Here is a tiny trained network, its code and every weight. The questions are about switching its units off for an input and a class, where a switched-off unit gives its printed mean instead of its output.

import numpy as np


def w(rows, s, z=0):
    codes = np.array(rows[::2]) - 128.0
    scale = np.full(codes.shape[1], s)
    scale[-1] = z or s
    return codes * scale


def f(y):
    return y / 2 * (1 + np.tanh(0.7978845608 * (y + 0.044715 * y**3)))


def log_softmax(a):
    a = a - a.max(-1, keepdims=True)
    return a - np.log(np.exp(a).sum(-1, keepdims=True))


def net(x, mask):
    res = np.array(x, float).reshape(1, 5) / 4 @ E
    y = f(res @ A[0][:, :-1].T + A[0][:, -1])
    res = res + np.where(mask, y, B[0][:, -1]) @ B[0][:, :-1]
    return log_softmax(res[-1] @ U[:, :-1].T + U[:, -1])


A, B = {}, {}
E = w([
[166,123,154,125,56,70,214],'x0',
[147,51,133,226,115,255,86],'x1',
[39,214,230,107,98,175,85],'x2',
[133,180,77,82,167,129,86],'x3',
[132,90,105,79,215,158,93],'x4',
],0.0097)
A[0] = w([
[117,103,255,215,48,76,120,205],'neuron 0',
[60,170,159,126,142,191,75,157],'neuron 1',
[57,86,69,190,95,71,115,3],'neuron 2',
[88,201,127,180,150,208,39,136],'neuron 3',
[190,60,60,170,150,142,108,144],'neuron 4',
[134,124,216,156,57,107,177,131],'neuron 5',
[40,105,103,162,167,205,21,184],'neuron 6',
[166,111,172,202,70,123,168,122],'neuron 7',
[80,129,91,61,209,113,143,218],'neuron 8',
[154,43,7,182,168,181,183,165],'neuron 9',
[160,203,164,105,81,49,151,157],'neuron 10',
[232,1,43,205,197,139,107,155],'neuron 11',
],0.0087,0.0051)
B[0] = w([
[66,180,96,226,37,214,200,216],'neuron 0',
[75,208,124,105,154,162,62,194],'neuron 1',
[153,92,197,173,162,161,90,128],'neuron 2',
[23,162,236,123,148,195,14,204],'neuron 3',
[217,31,167,175,183,85,80,195],'neuron 4',
[82,211,41,203,24,138,226,187],'neuron 5',
[131,106,236,86,169,153,16,225],'neuron 6',
[148,127,100,169,80,174,144,180],'neuron 7',
[201,139,93,58,79,79,104,191],'neuron 8',
[222,22,181,207,149,99,125,220],'neuron 9',
[111,194,82,80,125,79,174,202],'neuron 10',
[181,42,254,188,159,56,102,246],'neuron 11',
],0.0082,0.014)
U = w([
[213,2,135,189,163,102,104,130],'0',
[85,169,167,65,171,222,20,113],'1',
[104,191,104,209,43,180,219,3],'2',
[153,193,69,23,158,50,165,176],'3',
],0.0099,0.0041)

Each question gives the input, the list of numbers given to net, and the class t.
The units are the neurons (one row each of A and B). Each row of codes is followed by its name. A weight is (code - 128) times the scale printed after its matrix; where a second scale follows, it is the last column's (A, B and U).
mask holds one flag per neuron, in row order. A switched-off neuron (its flag False) gives its mean, the last column of its row in B, instead of its output. The means were averaged over made-up inputs and are rounded, as every weight is.
A unit's drop is (log p(t) with every unit on - log p(t) with that unit switched off) / (log p(t) with every unit on - log p(t) with every unit switched off).
The circuit of an input: a set's keep is (log p(t) with only the set's units on - log p(t) with every unit switched off) / (log p(t) with every unit on - log p(t) with every unit switched off). Starting from all 12 units, units are removed one at a time, each time the one whose removal leaves the highest keep (on an exact tie, the one counted first), for as long as the keep stays at least 0.8.
units of the circuit, in order: the units of the circuit, biggest drop first
k most important neurons: the k neurons with the biggest drops, biggest first
drop of u: that unit's drop, to one decimal
input [-1,-4,3,5,0], class 3: units of the circuit, in order -> neuron 6; neuron 8
input [-3,-6,7,1,-6], class 2: units of the circuit, in order -> neuron 6
input [-3,-4,-1,8,5], class 3: 2 most important neurons -> neuron 8; neuron 3
input [5,-4,3,-2,3], class 2: 2 most important neurons -> neuron 5; neuron 6
input [3,0,-1,3,0], class 3: 3 most important neurons -> neuron 11; neuron 9; neuron 0
input [5,7,7,2,-1], class 2: 2 most important neurons -> neuron 0; neuron 5
input [3,-3,4,0,8], class 3: 2 most important neurons -> neuron 3; neuron 6
input [6,2,-1,7,-3], class 2: drop of neuron 8 -> 0.2
input [0,2,3,-6,2], class 2: drop of neuron 0 -> 0.1
input [5,8,8,-3,1], class 2: drop of neuron 0 -> 1.1
